Below are the code and all the weights of a small trained network. Each question names an input and a class and asks about switching units off, where a switched-off unit gives its printed mean instead of its output.

import numpy as np


def w(rows, s, z=0):
    codes = np.array(rows[::2]) - 128.0
    scale = np.full(codes.shape[1], s)
    scale[-1] = z or s
    return codes * scale


def f(y):
    return y / 2 * (1 + np.tanh(0.7978845608 * (y + 0.044715 * y**3)))


def log_softmax(a):
    a = a - a.max(-1, keepdims=True)
    return a - np.log(np.exp(a).sum(-1, keepdims=True))


def net(x, mask):
    res = np.array(x, float).reshape(1, 3) / 4 @ E
    y = f(res @ A[0][:, :-1].T + A[0][:, -1])
    res = res + np.where(mask, y, B[0][:, -1]) @ B[0][:, :-1]
    return log_softmax(res[-1] @ U[:, :-1].T + U[:, -1])


A, B = {}, {}
E = w([
[54,152,166,84,199,163,90,73,20,174,180,53],'x0',
[190,138,100,105,156,183,111,162,213,61,222,14],'x1',
[2,193,237,133,6,91,157,132,174,125,158,122],'x2',
],0.0075)
A[0] = w([
[94,123,122,107,142,131,134,125,50,131,158,88,121],'neuron 0',
[118,136,115,123,133,140,119,154,133,128,104,148,81],'neuron 1',
[172,138,144,109,138,148,113,159,158,137,148,80,96],'neuron 2',
[66,129,144,129,76,80,121,146,150,121,124,75,92],'neuron 3',
[119,150,126,109,109,97,128,108,81,139,54,189,91],'neuron 4',
[177,108,86,105,142,135,136,99,95,132,120,142,173],'neuron 5',
[32,155,170,135,49,132,141,136,159,132,135,115,78],'neuron 6',
[114,102,147,104,123,115,132,90,143,116,143,139,69],'neuron 7',
[55,125,153,144,58,114,123,107,174,122,150,116,143],'neuron 8',
[121,128,134,109,123,147,131,126,138,127,108,126,244],'neuron 9',
[156,153,96,120,75,130,131,128,197,99,94,184,90],'neuron 10',
[175,126,98,116,87,112,152,138,192,107,84,193,157],'neuron 11',
[196,110,60,134,198,111,119,134,104,144,86,122,100],'neuron 12',
[109,111,123,130,132,109,130,143,59,164,71,207,114],'neuron 13',
[116,124,164,134,125,114,145,107,78,123,78,228,145],'neuron 14',
[147,129,112,147,138,111,117,113,130,160,126,121,248],'neuron 15',
[55,172,198,107,30,149,135,144,154,122,140,143,131],'neuron 16',
[156,95,105,103,98,138,143,158,125,122,145,100,93],'neuron 17',
[121,137,116,128,127,130,127,154,142,108,123,157,82],'neuron 18',
[166,117,114,127,74,106,107,153,222,141,97,205,104],'neuron 19',
[170,127,119,131,151,98,128,105,202,98,194,54,110],'neuron 20',
[84,133,121,149,148,106,147,125,99,141,72,173,87],'neuron 21',
[91,104,131,111,101,87,107,123,6,146,95,191,113],'neuron 22',
[207,123,86,120,209,137,132,123,64,136,80,159,108],'neuron 23',
[75,123,161,141,164,129,73,107,65,132,142,67,110],'neuron 24',
[151,118,128,135,127,115,125,113,178,118,148,41,112],'neuron 25',
[145,108,155,130,130,112,131,132,117,127,121,117,254],'neuron 26',
[106,116,150,140,91,119,144,120,122,106,141,110,90],'neuron 27',
[154,143,118,103,136,126,133,169,189,132,220,10,112],'neuron 28',
[219,92,99,138,194,155,131,144,45,103,86,164,136],'neuron 29',
[181,96,114,182,86,132,130,113,223,142,81,193,113],'neuron 30',
[161,106,114,173,96,103,141,146,174,120,113,154,101],'neuron 31',
[51,127,130,126,207,127,125,96,3,160,165,55,104],'neuron 32',
[66,158,153,142,170,148,156,100,26,136,184,72,135],'neuron 33',
],0.007,0.0071)
B[0] = w([
[170,119,140,112,100,108,130,135,143,131,100,148,168],'neuron 0',
[133,136,154,124,137,139,120,116,127,151,115,109,117],'neuron 1',
[127,115,149,139,127,166,135,97,130,155,105,136,147],'neuron 2',
[119,125,153,129,142,110,137,98,140,182,146,136,164],'neuron 3',
[142,114,135,150,138,206,125,104,140,153,116,123,181],'neuron 4',
[92,105,121,125,121,94,130,130,131,102,166,134,202],'neuron 5',
[127,86,163,123,153,92,122,83,150,202,171,113,204],'neuron 6',
[144,129,147,121,142,138,128,113,130,165,126,125,113],'neuron 7',
[103,93,130,124,139,84,122,104,132,125,174,124,203],'neuron 8',
[99,96,74,162,92,91,123,176,105,10,160,125,212],'neuron 9',
[181,114,170,96,140,129,129,127,108,165,94,117,181],'neuron 10',
[174,118,136,97,108,116,130,161,117,82,103,119,233],'neuron 11',
[106,113,183,126,148,81,134,77,147,200,153,125,220],'neuron 12',
[120,103,121,154,145,215,132,101,143,117,123,119,206],'neuron 13',
[120,102,110,162,119,208,127,127,145,84,129,106,218],'neuron 14',
[90,91,77,157,78,85,132,176,126,12,171,130,224],'neuron 15',
[97,78,143,141,164,67,117,100,129,162,187,126,234],'neuron 16',
[126,130,157,122,121,152,130,110,119,155,113,117,130],'neuron 17',
[136,137,151,113,139,138,127,124,119,154,123,122,120],'neuron 18',
[194,117,171,83,132,122,135,140,108,136,97,128,212],'neuron 19',
[126,86,144,159,131,216,124,98,123,139,106,140,184],'neuron 20',
[146,133,139,143,143,184,120,103,138,166,111,134,162],'neuron 21',
[138,101,117,158,133,222,127,99,143,128,103,116,210],'neuron 22',
[97,104,179,129,130,83,120,75,148,196,168,110,232],'neuron 23',
[175,114,152,88,123,117,146,137,117,140,88,135,185],'neuron 24',
[129,130,123,144,136,170,124,97,136,144,106,121,158],'neuron 25',
[95,97,75,159,93,91,125,186,114,3,170,138,224],'neuron 26',
[132,133,132,120,146,128,127,101,143,159,132,115,131],'neuron 27',
[130,57,127,184,127,232,133,90,134,116,97,143,211],'neuron 28',
[88,98,166,132,145,72,124,105,142,181,191,122,254],'neuron 29',
[203,119,157,79,118,122,132,139,107,120,101,131,224],'neuron 30',
[170,138,158,92,127,137,125,123,114,151,105,133,175],'neuron 31',
[232,131,177,77,107,114,144,160,131,117,86,138,233],'neuron 32',
[201,105,144,94,115,103,126,162,116,96,102,130,217],'neuron 33',
],0.017,0.0077)
U = w([
[81,97,154,133,144,57,126,77,143,168,194,114,110],'0',
[192,119,157,54,108,116,149,173,97,112,73,134,137],'1',
[108,104,108,194,128,245,132,88,139,115,101,124,147],'2',
[64,144,48,148,109,81,129,193,108,77,151,134,255],'3',
[108,153,125,117,144,137,136,139,107,161,107,124,69],'4',
[118,165,117,104,136,140,126,135,111,161,114,137,72],'5',
[114,156,113,116,133,130,134,118,128,149,100,129,74],'6',
],0.011,0.0032)

Each question gives the input, the list of numbers given to net, and the class t.
The units are the neurons (one row each of A and B). Each row of codes is followed by its name. A weight is (code - 128) times the scale printed after its matrix; where a second scale follows, it is the last column's (A, B and U).
mask holds one flag per neuron, in row order. A switched-off neuron (its flag False) gives its mean, the last column of its row in B, instead of its output. The means were averaged over made-up inputs and are rounded, as every weight is.
A unit's drop is (log p(t) with every unit on - log p(t) with that unit switched off) / (log p(t) with every unit on - log p(t) with every unit switched off).
The circuit of an input: a set's keep is (log p(t) with only the set's units on - log p(t) with every unit switched off) / (log p(t) with every unit on - log p(t) with every unit switched off). Starting from the 12 units with the biggest drops (on a tie, the unit counted first), units are removed one at a time, each time the one whose removal leaves the highest keep (on an exact tie, the one counted first), for as long as the keep stays at least 0.8.
circuit, biggest first: the units of the circuit, biggest drop first
unit that matters most: the unit with the biggest drop
top k neurons: the k neurons with the biggest drops, biggest first
drop when u is switched off: that unit's drop, to one decimal
input [-2,-8,-6], class 2: circuit, biggest first -> neuron 13
input [0,-8,7], class 2: top 2 neurons -> neuron 22; neuron 14
input [-8,3,-8], class 0: top 4 neurons -> neuron 29; neuron 12; neuron 23; neuron 32
input [-2,-7,-7], class 0: top 2 neurons -> neuron 29; neuron 23
input [-5,-2,4], class 1: top 2 neurons -> neuron 29; neuron 23
input [8,1,-7], class 1: top 2 neurons -> neuron 32; neuron 33
input [0,7,-7], class 0: top 3 neurons -> neuron 29; neuron 12; neuron 23
input [-5,7,6], class 2: top 2 neurons -> neuron 28; neuron 20
input [-6,8,-8], class 0: top 3 neurons -> neuron 29; neuron 12; neuron 23
input [5,-2,-4], class 1: top 3 neurons -> neuron 32; neuron 16; neuron 33
input [7,7,0], class 1: top 2 neurons -> neuron 32; neuron 33
input [-5,-6,-3], class 2: top 2 neurons -> neuron 13; neuron 14
input [5,-5,-3], class 1: top 4 neurons -> neuron 32; neuron 33; neuron 28; neuron 24
input [0,-5,4], class 2: unit that matters most -> neuron 29
input [5,0,-4], class 1: top 2 neurons -> neuron 32; neuron 16
input [-2,-3,3], class 3: drop when neuron 28 is switched off -> 0.1
input [8,-4,-5], class 1: drop when neuron 32 is switched off -> 0.8
input [-5,8,7], class 2: drop when neuron 28 is switched off -> 2.3
